Here is a tiny trained network, its code and every weight. The questions are about switching its units off for an input and a target symbol, where a switched-off unit gives its printed mean instead of its output.

import numpy as np


def w(rows, s, z=0):
    codes = np.array(rows[::2]) - 128.0
    scale = np.full(codes.shape[1], s)
    scale[-1] = z or s
    return codes * scale


def softmax(a):
    e = np.exp(a - a.max(-1, keepdims=True))
    return e / e.sum(-1, keepdims=True)


def log_softmax(a):
    a = a - a.max(-1, keepdims=True)
    return a - np.log(np.exp(a).sum(-1, keepdims=True))


def net(x, mask):
    ids = ['αβγδεζθλξστφψ'.index(c) for c in x.split()]
    T = len(ids)
    res = E[ids] + P[:T]
    u = 0
    for l in range(3):
        r = res
        for j in range(3):
            rows = slice(3 * j, 3 * j + 3)
            q, k, v = (r @ M[l][rows].T for M in (Q, K, V))
            z = softmax(np.where(np.tri(T) > 0, q @ k.T / 3**0.5, -1e9)) @ v
            o = O[l][rows]
            res = res + np.where(mask[u + j], z, o[:, -1]) @ o[:, :-1]
        u += 3
    return log_softmax(res[-1] @ U[:, :-1].T + U[:, -1])


Q, K, V, O = {}, {}, {}, {}
E = w([
[235,16,234,233,233,228],'α',
[238,242,194,18,242,11],'β',
[34,110,44,112,44,229],'γ',
[17,243,228,236,234,23],'δ',
[238,145,239,14,15,23],'ε',
[21,20,238,20,24,233],'ζ',
[48,233,14,25,24,60],'θ',
[228,213,24,245,236,242],'λ',
[152,22,20,238,21,110],'ξ',
[217,105,198,114,23,202],'σ',
[22,120,153,195,155,186],'τ',
[89,18,30,61,144,240],'φ',
[3,22,219,24,72,136],'ψ',
],0.0046)
P = w([
[119,164,129,134,139,106],'0',
[92,142,138,188,156,139],'1',
[72,149,139,207,151,142],'2',
[65,131,145,217,141,159],'3',
[72,107,136,227,124,157],'4',
[95,111,146,225,100,181],'5',
[90,95,143,235,110,198],'6',
[82,69,113,238,88,189],'7',
[86,62,120,253,84,199],'8',
[100,66,118,244,77,213],'9',
[107,80,121,248,61,211],'10',
[98,75,107,232,68,240],'11',
],0.0022)
Q[0] = w([
[90,219,161,10,22,15],'0.h0',
[88,79,50,249,221,235],'0.h0',
[82,227,169,9,17,25],'0.h0',
[252,242,224,9,233,8],'0.h1',
[11,4,35,252,12,255],'0.h1',
[253,248,228,6,238,7],'0.h1',
[56,254,54,6,119,18],'0.h2',
[26,248,57,12,143,13],'0.h2',
[48,252,55,9,132,13],'0.h2',
],0.0041)
K[0] = w([
[51,16,5,8,6,245],'0.h0',
[111,248,248,252,242,14],'0.h0',
[42,18,11,6,10,239],'0.h0',
[242,239,246,5,239,7],'0.h1',
[17,5,5,251,10,253],'0.h1',
[241,242,242,4,248,6],'0.h1',
[134,254,165,6,219,10],'0.h2',
[105,246,182,36,235,6],'0.h2',
[128,248,162,14,227,2],'0.h2',
],0.0041)
V[0] = w([
[252,13,32,17,99,186],'0.h0',
[99,15,42,91,7,233],'0.h0',
[128,26,34,3,7,247],'0.h0',
[157,8,19,246,25,228],'0.h1',
[22,12,17,247,24,248],'0.h1',
[248,227,244,20,161,16],'0.h1',
[198,247,213,42,189,9],'0.h2',
[84,249,240,245,137,48],'0.h2',
[115,242,108,28,192,24],'0.h2',
],0.0041)
O[0] = w([
[151,94,75,13,238,46,8],'0.h0',
[156,195,163,32,99,6,46],'0.h0',
[83,204,104,4,153,11,28],'0.h0',
[48,7,59,134,47,122,90],'0.h1',
[21,29,54,187,91,150,127],'0.h1',
[247,203,197,47,133,68,117],'0.h1',
[106,253,127,36,116,105,145],'0.h2',
[69,250,206,150,23,90,198],'0.h2',
[123,250,90,49,159,181,142],'0.h2',
],0.0039,0.0017)
Q[1] = w([
[14,6,251,13,46,220],'1.h0',
[225,249,16,227,147,24],'1.h0',
[240,248,10,225,168,20],'1.h0',
[251,169,162,7,207,11],'1.h1',
[17,169,199,250,159,254],'1.h1',
[249,125,132,6,192,6],'1.h1',
[143,77,221,110,9,12],'1.h2',
[39,46,241,26,14,31],'1.h2',
[129,185,21,129,245,242],'1.h2',
],0.0041)
K[1] = w([
[5,8,242,3,6,157],'1.h0',
[243,254,28,240,251,21],'1.h0',
[250,249,19,234,252,30],'1.h0',
[114,251,203,4,251,138],'1.h1',
[13,7,38,252,40,246],'1.h1',
[181,246,225,4,246,114],'1.h1',
[218,94,230,9,5,7],'1.h2',
[73,58,235,16,15,19],'1.h2',
[51,135,8,248,250,247],'1.h2',
],0.0041)
V[1] = w([
[37,24,230,24,61,213],'1.h0',
[223,229,21,237,247,15],'1.h0',
[135,145,67,205,245,14],'1.h0',
[219,116,150,182,35,11],'1.h1',
[144,144,184,23,201,216],'1.h1',
[5,24,22,250,19,255],'1.h1',
[40,150,7,233,253,240],'1.h2',
[84,185,236,197,7,9],'1.h2',
[62,95,10,218,252,244],'1.h2',
],0.004)
O[1] = w([
[25,37,229,14,199,49,147],'1.h0',
[231,240,18,245,94,180,98],'1.h0',
[230,239,86,216,171,91,86],'1.h0',
[253,109,73,145,30,5,97],'1.h1',
[152,110,177,16,192,215,121],'1.h1',
[19,81,121,229,79,156,253],'1.h1',
[126,187,50,187,202,251,160],'1.h2',
[133,70,251,175,7,114,167],'1.h2',
[144,194,42,170,206,237,135],'1.h2',
],0.0038,0.0032)
Q[2] = w([
[192,249,18,9,92,6],'2.h0',
[227,44,190,53,245,82],'2.h0',
[5,6,201,244,54,231],'2.h0',
[163,246,33,43,33,20],'2.h1',
[189,94,251,102,238,174],'2.h1',
[124,249,30,65,16,9],'2.h1',
[209,46,97,102,12,208],'2.h2',
[65,234,131,154,246,45],'2.h2',
[204,253,31,228,246,54],'2.h2',
],0.0041)
K[2] = w([
[81,186,19,1,54,162],'2.h0',
[189,12,175,12,157,156],'2.h0',
[134,82,194,250,126,44],'2.h0',
[85,207,39,13,62,169],'2.h1',
[222,90,251,145,253,221],'2.h1',
[71,222,26,6,34,128],'2.h1',
[6,8,1,192,25,252],'2.h2',
[249,253,240,98,235,16],'2.h2',
[219,251,128,240,216,143],'2.h2',
],0.004)
V[2] = w([
[234,10,140,178,117,41],'2.h0',
[228,4,98,115,140,126],'2.h0',
[169,230,63,76,17,90],'2.h0',
[51,181,26,28,40,83],'2.h1',
[180,22,187,214,202,229],'2.h1',
[41,81,22,127,6,165],'2.h1',
[134,75,73,65,82,237],'2.h2',
[111,64,152,17,119,191],'2.h2',
[83,186,247,108,181,29],'2.h2',
],0.0041)
O[2] = w([
[236,13,42,248,183,3,44],'2.h0',
[225,33,22,152,247,18,1],'2.h0',
[132,56,108,75,12,181,80],'2.h0',
[33,241,14,68,31,161,30],'2.h1',
[215,71,186,119,245,55,229],'2.h1',
[191,242,67,35,58,70,134],'2.h1',
[197,15,145,49,36,198,141],'2.h2',
[79,15,141,24,113,205,189],'2.h2',
[20,191,177,111,236,86,191],'2.h2',
],0.0041,0.0022)
U = w([
[246,70,229,37,5,21,185],'α',
[139,61,217,169,24,245,78],'β',
[2,47,242,12,191,58,110],'γ',
[191,60,10,200,26,8,236],'δ',
[230,173,8,231,178,246,23],'ε',
[152,137,144,126,143,104,16],'ζ',
[136,103,13,4,235,220,138],'θ',
[213,7,176,207,242,63,135],'λ',
[46,239,13,24,8,130,182],'ξ',
[5,246,228,253,211,47,100],'σ',
[252,232,177,39,242,100,253],'τ',
[151,135,139,130,132,95,9],'φ',
[154,132,152,117,128,97,17],'ψ',
],0.0041,0.0035)

Each question gives the input, a string of symbols that net reads in full, and the target symbol t.
The units are the heads (3 rows each of Q, K, V and O). Each row of codes is followed by its name. A weight is (code - 128) times the scale printed after its matrix; where a second scale follows, it is the last column's (O and U).
mask holds one flag per head, layer by layer. A switched-off head (its flag False) gives its mean, the last column of its rows in O, instead of its output. The means were averaged over made-up inputs and are rounded, as every weight is.
A unit's drop is (log p(t) with every unit on - log p(t) with that unit switched off) / (log p(t) with every unit on - log p(t) with every unit switched off).
The circuit of an input: a set's keep is (log p(t) with only the set's units on - log p(t) with every unit switched off) / (log p(t) with every unit on - log p(t) with every unit switched off). Starting from all 9 units, units are removed one at a time, each time the one whose removal leaves the highest keep (on an exact tie, the one counted first), for as long as the keep stays at least 0.8.
circuit, biggest first: the units of the circuit, biggest drop first
unit that matters most: the unit with the biggest drop
which heads matter: for each layer, one digit per head in row order, 1 if its drop is at least 0.15 and else 0, layers parted by /
input λ α σ φ ψ, target γ: which heads matter : 010 / 100 / 000
input φ δ λ θ λ δ λ, target ε: unit that matters most : 1.h2
input λ σ β φ φ θ, target ξ: circuit, biggest first : 2.h1, 0.h0, 0.h2
input δ α φ δ β α, target λ: circuit, biggest first : 2.h1, 0.h2, 0.h0
input β δ ξ ψ ε β δ γ λ φ τ δ, target σ: circuit, biggest first : 2.h2, 0.h1, 1.h1
input β φ τ, target σ: circuit, biggest first : 1.h2, 0.h1, 1.h1, 2.h2
input ζ γ β φ φ σ, target γ: which heads matter : 110 / 100 / 000
input ξ γ ξ σ θ ε β γ ψ φ, target δ: which heads matter : 011 / 010 / 110
input θ δ β λ, target ε: which heads matter : 100 / 101 / 000
input φ β δ λ ψ γ α λ α σ, target λ: circuit, biggest first : 0.h2, 2.h1, 2.h0
input δ α τ ε θ ζ ξ λ δ β β, target τ: which heads matter : 010 / 010 / 000
input θ ψ β δ ψ τ ζ, target γ: circuit, biggest first : 1.h0, 2.h2
input δ β δ φ ξ β θ λ τ, target δ: which heads matter : 011 / 010 / 011
input γ σ δ δ φ ξ φ, target δ: unit that matters most : 1.h1
input β β φ, target θ: circuit, biggest first : 1.h2, 0.h2, 0.h0, 0.h1
input ψ ψ δ θ, target ξ: circuit, biggest first : 2.h1, 0.h0
input β φ ζ φ τ, target γ: circuit, biggest first : 1.h0, 0.h1
input λ τ γ α δ α β ψ ε ε β φ, target λ: which heads matter : 101 / 100 / 110
input β θ β τ γ θ δ τ, target β: circuit, biggest first : 0.h1, 2.h2, 0.h0, 1.h1
input β γ δ ε α τ, target λ: unit that matters most : 2.h1
input ψ δ δ λ λ β α α τ α γ, target λ: circuit, biggest first : 2.h1, 0.h2, 0.h0, 2.h0
input λ α σ β ε α, target λ: circuit, biggest first : 2.h1, 0.h2, 2.h0
input φ ψ σ φ φ, target θ: circuit, biggest first : 1.h2, 0.h2, 0.h1
input γ β θ γ, target ξ: which heads matter : 100 / 000 / 010
input θ ε σ, target α: which heads matter : 010 / 011 / 100
input β ε α δ τ ζ θ τ β γ γ, target γ: which heads matter : 010 / 100 / 000
